[128 = 0]

mefosifim: [124 143 129 156 122 120 157 127  85 106 156 136 169 108 140  96 136 137
 171 118  91 131 127 127 127 150]
mefosifim: [152  69  88 137 170 132 129 122  63 121 176 151 157 136 166 110  93  98
 182  98 106 121 135 105 155 176]
pudullene: [129 124 121 113 119 138  95 146 150 125 117 129 103 113 141 135 158 136
  78 151 129 129 111 133 116 136]
pudullene: [159 135 127 159 102 138 140 117  43 104  78 118 182  88 144 127 120 135
 124 139 141 135 143 142  97 142]
fozpob: [109  97 142 168 140 137 165 138  59 138 150 147 145 103 113 107 122 145
 174 159 144 135 140 126  98 111]
fasogbas: [139 108 161 120 179 105 145  96 158 137 125 107 102 132  63 140 130 168
 157 195 164 172 141 143 114  95]
mefosifim: [185 122 125 142 126 129 117 106  61  91  70 106 169  76 141 133 138 152
 109 173 143 157 134 149  93 160]
fasogbas: [106 100 118 162 114 148  93 121 146  88 133 149 143 112 126 100 139 145
 131 157  81 184 119 190 114 128]
fasogbas: [150 131 115 103 118 135 109 127 133 141  91 115 118 145 143 160 109 102
  88 104 157 104 135 115 138 129]
fozpob: [134 159 132  78 127 113  91 125 231 130 112 106  78 150 117 154 157 133
  71 133 127 130 110 132 146 124]
pudullene: [173 101 131  94 183 113  70  98 196 117  74 103 108 123 129 136  96 131
 122 128 147 149 105 147 150 160]
fozpob: [131 106 110 113 158 116 149 141 105 130 214 140 106 132 126 125 184 145
 138 174 106 134 131  95 127 143]
pudullene: [163 112 154 145 162 119 131  92 103 127  53 106 163 107 116 125  55 129
 175 112 175 137 134 145 126 134]
pudullene: [ 98 127 149 131 123 138 140 159 126 163 123 137 100 117 119 129 129 133
 118 136 165 101 120 111 108 100]
fozpob: [176 120  82  57 159 104  97 122 172 107 201 113  76 153 135 162 225 145
  64 194  90 153 125 101 146 169]
fasogbas: [153 111 107  91 159 117  90 128 169 113 153 124  97 128 144 132 165 137
 100 152 106 140 107 121 142 166]
mefosifim: [185  82 110 105 172 126  68 103 145 102  86 112 122 107 144 137 119 136
 106 157 138 161 114 149 131 172]
pudullene: [144 136 105 166  88 139 127  96  83  74 115 129 196 123 140 117 125 125
 137 125  79 170 150 174 124 142]
mefosifim: [104 141 138 175 122 121 172 123  83 111 164 145 180 116 128  83 115 133
 203 103  86 134 133 135 131 134]
fasogbas: [118 138 133 117 116 132 125 136 149 145 116 125 108 140 120 144 129 122
 104 125 147 116 130 123 127 108]
fasogbas: [109 112 123 133 124 137  97 131 170 109 143 140 111 123 122 116 155 145
 111 160  98 163 114 162 121 124]
pudullene: [ 99 147 120 173  83 138 173 120  75 112 164 146 179 145 121 112 126 119
 165 111  87 140 159 143 125 106]
fozpob: [ 80 127 145 127 152 117 166 165 139 161 211 153  92 132 115 103 156 141
 166 133 118 102 113  88 131 115]
pudullene: [123 126 125 114 149 115 129 118 166 132 158 129 116 157 118 126 121 120
 150 112 112 131 128 122 155 128]
fozpob: [ 94 121 146 147 146 119 185 144  94 150 197 146 120 127  99 109 150 150
 179 157 128 125 138 103 114 103]
fozpob: [174  97  81 101 142 134  81 127 116 101 138 128 124 122 171 140 155 119
  85 144 106 137 119 122 137 182]
mefosifim: [113 128 119 140 130 125 152 137 102 129 175 145 144 136 141 108 126 117
 164 102 101 113 130 109 142 139]
mefosifim: [139 179 158 203 108 105 175 100  47  50 122 121 236  44 133  56 153 184
 208 148  56 177 119 173  95 172]
fasogbas: [143 122 113 114 105 148  93 121 143 134  71 118 121 147 137 162 100 100
  77 109 157 121 138 141 132 116]
fozpob: [136  79 151 130 144 152  67 135 156 128  45 120  88  74 108 139 134 169
  70 213 188 168 105 176  73 110]
fasogbas: [138 123 112 106 119 138  94 130 156 129 107 124 109 140 140 149 129 114
  83 123 135 124 124 131 135 131]
mefosifim: [ 88 152 126 112 130 115 139 151 181 141 199 146 102 156 134 109 151 119
 144  93  84 103 109 101 160 131]
[124 116 142 103 153 118 113 121 192 137 133 118  79 138  89 144 154 155
 109 181 144 157 124 140 121 103]  fasogbas
[133 102 102  91 163 120 111 155 147 131 203 142  81 128 146 126 189 139
 106 164 103 123 107  93 136 161]  fozpob
[154 153 127 112 105 129  93 102 172 111  58 101 135 138 128 153 110 117
  85 111 136 140 130 158 137 127]  fozpob
[180 115 108 151 117 141 130  93  41 115  55 114 199 127 157 143  48  87
 146  74 156 118 160 135 136 149]  fasogbas
[145 139 152 140 132 119 106 103 156  95  75 108 144  92 111 116 131 163
 128 160 124 172 114 175 109 135]  mefosifim
[146 161 136 169 106 118 164 119  46  85 127 123 196  74 143  96 155 157
 159 145  93 144 130 138 101 160]  mefosifim
[140  38 107 133 203 131  87  97 154 122 139 147 131 152 133 106  48 101
 198  97 119 157 122 150 170 155]  mefosifim
[113 139 137 125 125 125 138 139 139 139 141 130 115 130 120 127 140 133
 127 131 130 120 124 120 126 117]  fasogbas
[ 89 113 162 158 124 145 126 133 148 150  84 137 122 120 101 117  80 130
 148 121 164 131 124 157 111  83]  pudullene
[173 123 161 129 207  77 203  92  66 137 154 102 153 113  91 118 112 159
 227 155 160 133 148  88 129 144]  fasogbas
[139 116 150 150 177  99 172 106  92 114 166 125 153 105 101  97 133 165
 209 163 116 158 133 127 121 141]  fasogbas
[123 144 114  95 132 117 119 149 164 133 174 132  98 140 148 128 167 123
 105 118 101 105 109  97 149 150]  mefosifim
[ 79 120 121 112 119 139  91 147 224 134 166 149  76 159 118 125 153 126
  99 131  95 141 108 148 143 105]  pudullene
[190  53 104 157 129 168  62 107  50  88  24 122 165  65 154 141 102 139
  82 189 168 179 134 187  77 156]  fozpob
[141 146 122 114 111 130  97 119 163 119  85 116 132 137 145 138 108 109
 100  92 125 121 120 140 145 139]  fozpob
[155 103 147 139 165 121 101  83 155 114  55 109 151 122 112 122  54 126
 168 109 152 159 126 169 140 134]  pudullene
[141 126 143 192  96 145 176 108   4 116  76 124 202  93 115 125  93 136
 162 145 161 144 169 152  82 105]  mefosifim
[141 132 133 131 123 130 138 137  88 133 110 123 135 105 137 133 134 134
 117 139 151 113 129 114 109 133]  pudullene
[ 87 160 123  96 112 124 120 181 186 146 193 146  73 133 148 119 197 132
  85 124  94  90  92  91 137 135]  fasogbas
[134 120 115 101 109 147 126 146 112 167 109 123  92 153 127 179 131 106
  65 136 185  95 149  99 117  97]  mefosifim

lesi_fif: [ 99 100 120  77  68 130 143 103 193  58 114  85 165 176  67  64 118 116
 127 149 132 133 151 133 104 111]
nativ_gifin: [137  99 220 170 131 140  92 168 221 140  63 181 172 115 140  88 115  88
 142 104 130 154 132 116  92  86]
fopeg_lakaz: [114  72 155 147 147 160 128 146 213 113  76 135 198 133 127 107  67  89
 159 132 114 155 148 120 119 106]
fopeg_lakaz: [147 150 107 122 143 122 108 120  47 138 135 111 124 128 148 158 173 120
 129 123 139 120 112  91 171 155]
lesi_fif: [134 128 143 139 130 126 120 132 150 127 118 148 126 121 131 125 128 120
 120 122 131 136 125 133 116 113]
lesi_fif: [137 146 146 153 120  72 139 127 182 133 125 158  72  81 146  75 131 125
 101  65 135 110 103 175  56 142]
fopeg_lakaz: [132 100  90 132 137 111 124  86 143  85  95 123 137 129 139 120  96  71
 106 123 123 154 125 129 127 113]
nativ_gifin: [143  95 109 109 115  96 100  65  47 107  79 139 121 161 167 118 134  70
  92 148 132 161 132  84 159  68]
fopeg_lakaz: [146 154 120 136 144 108 108 128 102 130 131 119 120 109 153 144 176 115
 127  89 150 107  95 109 138 169]
fopeg_lakaz: [122 102 157 143 132 120 126 133 145 147 103 140 135 123 160 114 109 119
 141 109 126 122 127 122 116 121]
nativ_gifin: [126 115  92 114 147 147 156 130 145  98 121 119 159 130  89  98  93 113
 137 159 109 160 156 138 133 126]
fopeg_lakaz: [ 87 105 144 102  67 129 119  98 142 119 147  90 124 179 139 166 136 161
 128 130 149  82 116 120 129 117]
goda_reve: [132 155 104 110 168 143 149 152 102 134 159 136 136 119 124 151 166 162
 145 136 147 113 121 124 150 153]
lesi_fif: [128 124 126 145 165 131 124 133 183 112 122 158 142 112 151 162 134 119
 124 106 153 122 102 137 118 123]
lesi_fif: [121 126 137 118 129  91 164 131  99 164 135 148  87 112 161  83 130 161
 133 108 130 101 128 142 102 133]
goda_reve: [123 115  96 107 145 122 156 115 152  93 120 142 138 130 117 100 116 118
 120 140 133 142 136 143 117 110]
nativ_gifin: [102  82 123 138 129 170 122 123 182 107 111  96 183 153 122 167  69 108
 151 147 114 138 140 120 146 122]
goda_reve: [109 143 165 130  57 159 130 153 160 147 163  85 117 145  56 112  93 172
 139 157  88 127 162 159 106 138]
goda_reve: [139 175 128 131  67 135 118 130 111 132 168  92  86 130  52 114 121 148
 104 154  90 146 151 159 116 142]
fopeg_lakaz: [143 185 143 111 144 178 113 189  63 162 172 106 159 134  91 168 204 177
 170 154 140 113 132  87 183 176]
goda_reve: [168 153 110 178 143 133  82 117  95 132 119 129 110 101 123 172 110  77
  96 130  99 174 123 127 151 131]
fopeg_lakaz: [ 85  88 176 127  86 140 126 127 190 138 127 118 139 160 146 146 102 158
 145 123 136  93 127 133 108 106]
goda_reve: [163 151 149 164 165  99 113 148  31 203 121 155  88  83 191 127 153 125
 135  93 120 121 113 103 144 157]
goda_reve: [149 138 114 151 138 125  89 109 116 113 117 128 126 121 141 171 140  89
 104 117 133 144 107 114 146 127]
povag_puv: [123  63 120 144 185 131 149 122 201  99  64 176 177 116 160  98  63  72
 136 127 124 166 139 133 112  82]
povag_puv: [142 135 105  95 156 103 153 124  67 127 120 155 120 124 143  85 166 129
 126 134 144 133 132 112 138 119]
povag_puv: [126 134  71  91 151 118 174 131  91 110 138  82 146 120 108  71 135 129
 159 123 123 117 139 121 140 193]
lesi_fif: [169 151 130 183 170  58 151 138 158 151 103 195  58  35 158  42 102  92
  94  59 108 149 113 187  51 142]
povag_puv: [154 124  94 136 187 109 140 131  59 144 101 127 139  96 165  98 127  90
 147 109 119 141 128  99 155 166]
goda_reve: [112 146 136 113 139 171 142 169 103 161 172 110 149 140 114 171 149 190
 170 153 133  99 135 116 161 157]
nativ_gifin: [144 143 171 143  58 149  58 125  91 138 117  78 136 159  91 144 140 100
 121 146 103 150 141  89 156 128]
nativ_gifin: [ 61  54 116  94  87 109 160  82  87 154 135  46 128 178 202 145  85 165
 173 109 131  47 123 101 146 162]
goda_reve: [124 115 148 134 149 131 133 146  96 169 122 137 135 123 167 134 129 143
 155 121 129 112 128 107 143 135]
nativ_gifin: [ 90  84 135 147 137 124 124 107 165 141 129 117 132 137 208 205 105 142
 144  88 154  71  89 123 129 137]
fopeg_lakaz: [106 109 158 139 127 172 124 155 195 129 129 125 170 142 113 159 102 144
 154 142 126 125 136 131 128 119]
povag_puv: [120 102  75 143 143 105 135  84 160  90 115 102 125 116 153 144  84  86
 113  98 125 125 108 145 120 149]
nativ_gifin: [134 128 141 150 128 108 112 125 140 135 116 127 118 111 155 128 133 110
 125  90 134 116 107 125 115 145]
lesi_fif: [132 128 166 132  49 164  46 112 198  63 100  82 180 179  58 151 144  72
 106 146 131 161 130 100 136 100]
povag_puv: [148 136  68 206 170 132  86 104 137 119 131  67 128  80 159 228  76  61
 122  75 101 131  86 132 156 213]
povag_puv: [132 129 113 168 204 159 121 146 142 148 141 165 141 100 173 231 117 135
 136 123 140 125 102 132 156 131]
povag_puv: [105 141 181 142  34 136  99 133 134 164 161  57 100 150 103 145 117 166
 138 116 104  88 130 134 115 164]
povag_puv: [116 107  59  59 171  86 211 113  62 113 125 118 133 126 153  36 144 142
 157 123 145 103 139 117 133 162]
fopeg_lakaz: [100 131 147 117  95 148 121 136 198 107 152 101 147 151 104 158 144 157
 138 121 150  94 114 137 115 140]
povag_puv: [142 133  98 169 137 120 103 113 111 131 124  75 123 101 143 158  98  84
 130  91 104 128 110 122 143 191]
lesi_fif: [151 148 189 160 113 161  88 158  98 178 128 173 112 131 111 159 125 141
 113 171 102 168 152 123 142  71]
lesi_fif: [128 142 121 131 137 146 150 145 128 142 153 147 112 119 101 133 104 158
 124 159 108 144 149 158 124 114]
lesi_fif: [123  94 133 132 174 128 105 120 173 100  88 152 180 133 191 170 158  91
 140  92 180 110  88  90 142 118]
nativ_gifin: [ 84  82 175 152  75 156 114 145 190 151 118  32 176 148 129 129  65 129
 192  95  99  85 135 112 122 193]
nativ_gifin: [128 151 164 170 104 153  91 159 179 144 145  89 138 114 106 167 124 131
 145  99 117 111 113 133 120 178]
[117 105 111 120 178 138 162 136 182 106 118 172 154 121 138 127 112 131
 134 136 145 135 129 146 117 100]  lesi_fif
[110 104 110  99 136 131 160 118 114 123 129 134 136 147 134 117 114 146
 137 154 130 126 144 128 136 106]  nativ_gifin
[151 152 125 157 174 140 125 162 170 122 123 148 147  87 113 126 132 108
 134 109 127 146 120 140 118 154]  fopeg_lakaz
[109 131 148 146  96 132 105 127 131 154 154  79 117 135 149 183 130 152
 144  98 131  79 104 122 134 172]  nativ_gifin
[119 117 120 105 169 108 138 125 162 100 116 157 153 126 177 135 186 127
 137  88 191  90  87 111 122 132]  goda_reve
[128 108 167 147 121 143 128 167 113 173 101  88 163 119 123  71  90 116
 183 118  88 132 158 101 134 172]  povag_puv
[134 139 195 130 151 134 126 167 160 157 126 233 118 122 150 136 174 169
 117 137 165 128 121 137 104  54]  nativ_gifin
[140 124 105 128 119 105 114  89 151  80 106 141 118 130 121 116 125  83
  86 125 134 155 120 139 113  97]  povag_puv
[151 112 136 157 177 120  98 128 129 127  81 161 154 107 181 145 141  74
 129  97 146 142 104  96 142 121]  lesi_fif
[112 135 150 118 139 112 192 174 240 121 136 164 125  91  97  31 120 166
 146  97 136 109 135 189  45 144]  goda_reve
[128 122 159 139 137 142 127 144 189 123 117 184 134 125 121 130 120 133
 116 141 136 148 133 149 104  75]  lesi_fif
[127 113 124 151 162 173  79 134 131 121 116  95 195 142 158 230 140  98
 158 120 147 118 101  74 190 156]  fopeg_lakaz
[ 88  67 131 101 155 149 162 120 156 126 116 172 159 163 169 155  99 158
 145 163 150 118 139 125 136  60]  nativ_gifin
[119  91 159 150 121 131  72 104 158 117  90 120 162 151 186 192 138  87
 130  96 158 110  92  85 146 113]  goda_reve
[170 169 181 173 140 163  75 184  77 185 123 135 141 105 113 150 152 117
 146 135 103 158 138  93 162 147]  povag_puv
[153 154  87 126 109  95 103  81 145  62 121 128 102 123 102 123 153  77
  67 116 140 154 107 145 111 116]  goda_reve
[170 149 114 184 168 122 108 134 122 138 111 155 109  76 129 134  99  79
 104 115  97 176 126 145 125 134]  goda_reve
[114  71 111  91 195 113 204 134 123 132  89 197 152 124 170  48  98 134
 153 148 136 142 158 130 116  78]  lesi_fif
[126 159  68  98 108  80 132  65  84  95 173 123  58 137 149 175 179 149
  72 115 165  93  87 148 127 128]  povag_puv
[ 97 107 168  88 142 113 189 155 130 170 139 194 112 135 169  84 150 207
 152 133 159  86 136 140  98  87]  nativ_gifin
[121  99 150 123 116 149  91 118 211  69  86 135 190 160 115 140 140  82
 123 131 156 146 120 105 127  87]  lesi_fif

vofo-zal: [137  93 138 104 198 110 141 154 151 101 177  84 107 163  96 116 148 132
 104 110 169 107 135 143  99 110]
per-fofa: [115 147 124 104 136 135 133 144 114 127 141 122 134 142 132 128 116 122
 126 122 156 147 110 114 129 122]
kezit-guzos: [ 46 170 109 125  50 119 175 149 160 123 152 162  96 106 187 183 123 103
 107 111  92 221 165 136 143 123]
kezit-guzos: [111 144 115 124  96 161 105 104  93 150 107 128 155 106 123 119 113 126
 150 147 120 135  79 113 134 139]
ratab-luze: [180 117  74 146 127 143 119 208 135 125 102 147 124 182 132 104  59 171
  86 149 105 151 116  51  86 131]
per-fofa: [111 129 158 140 126  96 146 102 161 115 139 140 110 105 143 150 150 113
 130 103 118 126 185 167 156 128]
kezit-guzos: [175 111 148 107 197 126 121 129  96 132 135  94 136 160  99  98 175 118
 142 134 191  65  95 142 110 110]
kezit-guzos: [ 86 119 125 115 105 133 140 121 127 127 161 109 121 109 120 167 156 134
 132 135 109 152 129 155 116 127]
ratab-luze: [159 131 112 145 112 132 127 146 118 141 100 148 128 140 143 122 130 131
 126 146 115 123 122 112 117 127]
puve-bobu: [ 84 126  84 123  71 189  93 104  91 156 112 106 154  98 104 105 104 129
 142 166  98 148  33 104 106 142]
ratab-luze: [ 83  78 120  95 160 123 152 153 158 101 211  62  94 142  87 152 169 140
  99 122 136 143 127 164  77 109]
kezit-guzos: [138 119 141 145 121 118 124 109 136 126 120 138 130 111 127 145 134 141
 137 129 104 117 159 142 140 138]
per-fofa: [151 106 120 139 133 136 112 127 124 131 117 121 134 131 109 118 123 148
 128 143 113 109 118 121 113 134]
per-fofa: [ 89 100  96 123 128 145 119 141 160 112 154  97 114 130 101 102  88 136
  96 124 113 153  99 108  99 130]
puve-bobu: [232 157 147 142 170  99 121 183 115 117  86 188 154 180 155 148  58 187
 126 118 139 122 203  67 158 141]
puve-bobu: [ 57  98 141  96 139 120 146 115 156 101 207  76 110 107  94 174 156 140
 120 111 123 155 148 175 114 124]
puve-bobu: [129 162 140 122 141 112 127 147 146 106 126 161 141 138 148 141  45 152
 116  93 135 166 179  87 170 142]
vofo-zal: [101 172 153 130 118 133 104  68 123 134  95 153 157  89 143  95  78  95
 153 100 146 126 119 117 194 145]
ratab-luze: [138 142  97 146 106 116 151 189 162 118 117 166 102 159 168 129  85 133
  87 121 106 173 159  88 118 124]
ratab-luze: [ 89 153 108 103 136 137 119 166 153  99 150 134 139 145 128 123   6 158
  95  93 135 199 136  60 145 142]
per-fofa: [ 71  94 129 141 122 109 147 107 197 103 166 106  84 102 120 120 145 102
  99 103 103 137 154 169 121 123]
vofo-zal: [174 146 157 142 147  94 144 136 132 125 109 164 124 142 159 143 142 126
 134 114 141 110 186 135 155 124]
vofo-zal: [ 78 154 136 119 118 148 102  73 125 132 116 125 151  91 123  88  83  96
 144 107 145 133  89 118 169 141]
vofo-zal: [ 71  49 151  86 216 123 109 100 179  74 228  27 121 119  27 122 109 167
 106  93 147 112 132 161 104 132]
kezit-guzos: [224 182 127 133 185 139  97 146  82 154  38 168 160 186 158   7  75  77
 135 120 223  66  59  50 155 117]
puve-bobu: [108 123 116 136  69 136 128 135 122 128 139 142 140 101 127 212 113 191
 137 152  52 179 170 128 124 151]
per-fofa: [114 160 117 113 111 138 138 143 107 139 124 139 131 136 152 128 127 108
 130 130 147 152 104 115 132 120]
vofo-zal: [158 134  96 136 112 153 109 156 102 143  96 141 145 147 129 111  92 149
 125 154 116 135  93  81 110 135]
vofo-zal: [153 135 159 115 191  93 151 142 145 111 143 126 110 160 139 108 152  97
 118  94 190  99 156 144 140 107]
ratab-luze: [100  93 147 121 171  94 150 129 190  90 183  98  91 132 110 132 141 123
  98  91 137 126 176 163 122 118]
puve-bobu: [141 123 106 169  79 146 130  91 112 175  69 137 106 108 153  63 219  46
 142 166 120  73  54 161 105 110]
puve-bobu: [196  97 161 113 219  94 142 156 127 111 153 101 116 178 105 126 181 138
 124 119 184  68 158 152 107 106]
vofo-zal: [159 191 128 145 105 139 108 117  96 154  53 188 160 127 174  87  75 100
 148 125 146 125 108  79 178 139]
per-fofa: [183 177 134 132 107 137 119 137  64 159  73 176 166 138 162 148 123 140
 164 151 136 123 125  99 154 135]
kezit-guzos: [104 126 118 106 136 130 145 151 132 122 160 108 113 143 126 134 142 119
 114 124 146 147 115 133 109 114]
kezit-guzos: [139 154 145 145  98 128 120  92 105 148  90 160 147 100 150 137 139 117
 160 135 115 115 137 137 162 139]
per-fofa: [135 128 115 142 108 137 114 130 128 131 108 142 137 123 129 126  95 146
 126 137 101 138 128 105 130 141]
ratab-luze: [176  75 137 138 166 132 108 108 112 136 124  91 131 133  82 107 185 140
 142 155 131  56 104 157  94 124]
[ 72 152 109 144  53 131 140 125 153 127 125 162 119  93 162 166  94 130
 119 124  69 195 157 121 147 143]  kezit-guzos
[215 128 182 173 155 123  74  33  89 158  38 155 176  92 115  73 148 114
 191 139 139  11 124 146 183 150]  ratab-luze
[126 147 125 117 140 136 113 137 125 121 122 135 146 137 127 113  67 139
 123 114 143 145 121  90 145 137]  puve-bobu
[184 145 122 164 122 127 126 120 115 159  57 163 120 141 164  57 161  67
 134 141 150  73  92 122 131 114]  puve-bobu
[139 107 117 111 172 137 117 151 131 116 146  97 129 158  97  97 105 140
 110 125 155 118 100 106 103 122]  vofo-zal
[155 164 120 142  89 106 186 171 114 155 105 173  89 154 205 149 224  70
 126 145 140 133 141 155 115  94]  vofo-zal
[134  98 147 129 159  89 159 147 170 101 169 116  94 141 124 162 166 139
 108 111 124 123 193 165 115 116]  kezit-guzos
[111 140 128 165  66 111 153 109 152 139 106 167 102  95 173 150 168  97
 130 132  81 140 164 161 143 128]  puve-bobu
[160 141 130 169  81 123 127 109 118 151  76 174 132 107 161 139 150 123
 147 149  87 114 149 136 145 137]  per-fofa
[151  97 101 130 128 143 118 162 121 127 135 113 130 148 103 141 116 175
 115 155 100 134 118 107  87 133]  vofo-zal
[ 92 122 133 102 140 135 127 119 126 119 163  98 132 120 106 139 128 132
 130 120 141 140 116 139 125 127]  ratab-luze
[117 141 155 155  99  96 155  96 153 131 117 159 105  97 166 152 180  92
 138 115 108 121 182 178 159 124]  per-fofa
[111 181 121 127  97 135 123 134 123 131 102 171 147 122 164 129  56 126
 129 112 126 174 135  83 168 142]  ratab-luze
[ 84 127 108 151  71 126 162 114 155 145 124 133  80 105 164 111 204  55
 116 136 107 133 107 173 110 107]  per-fofa
[ 80  97 120 158 103 115 128 106 203 101 144 128 100  94 120 125  91 134
  97 106  69 152 170 138 133 143]  per-fofa
[145 186 110 124 121 147 119 145  98 151  76 163 145 152 168  66  83  83
 129 123 175 133  72  72 149 122]  kezit-guzos
[119 115 110 116 149 164  78 116 119 122 123 101 163 126  80  82  41 159
 125 128 132 128  75  77 126 149]  vofo-zal
[ 97 106 143 130 121 105 158 114 156 118 165 112  96 109 129 162 194 113
 125 122 113 128 163 187 119 117]  puve-bobu
[ 93 167 136 116 109 131 128 115 123 128 127 146 142 110 147 138  93 118
 137 110 135 162 133 116 164 136]  ratab-luze
[157 102 142 124 165  91 169 168 149 112 165 116  90 163 133 160 199 129
 110 124 143 113 177 167  98 103]  vofo-zal
[100  81 129 113 138 127 134 126 142 112 183  81 115 119  86 168 162 160
 122 136 106 133 140 164  95 127]  kezit-guzos
[147 118 111 169  81 139 134  98 114 171  77 139 105 110 152  84 223  61
 142 167 112  76  75 167 104 111]  puve-bobu
[112 111 125 131 129 125 135 123 146 124 142 113 110 124 122 119 149 113
 118 126 125 123 123 146 115 121]  per-fofa
[137 117 130 154 105 120 137 110 136 140 110 138 111 113 141 126 177 106
 133 140 106 105 134 159 123 123]  per-fofa
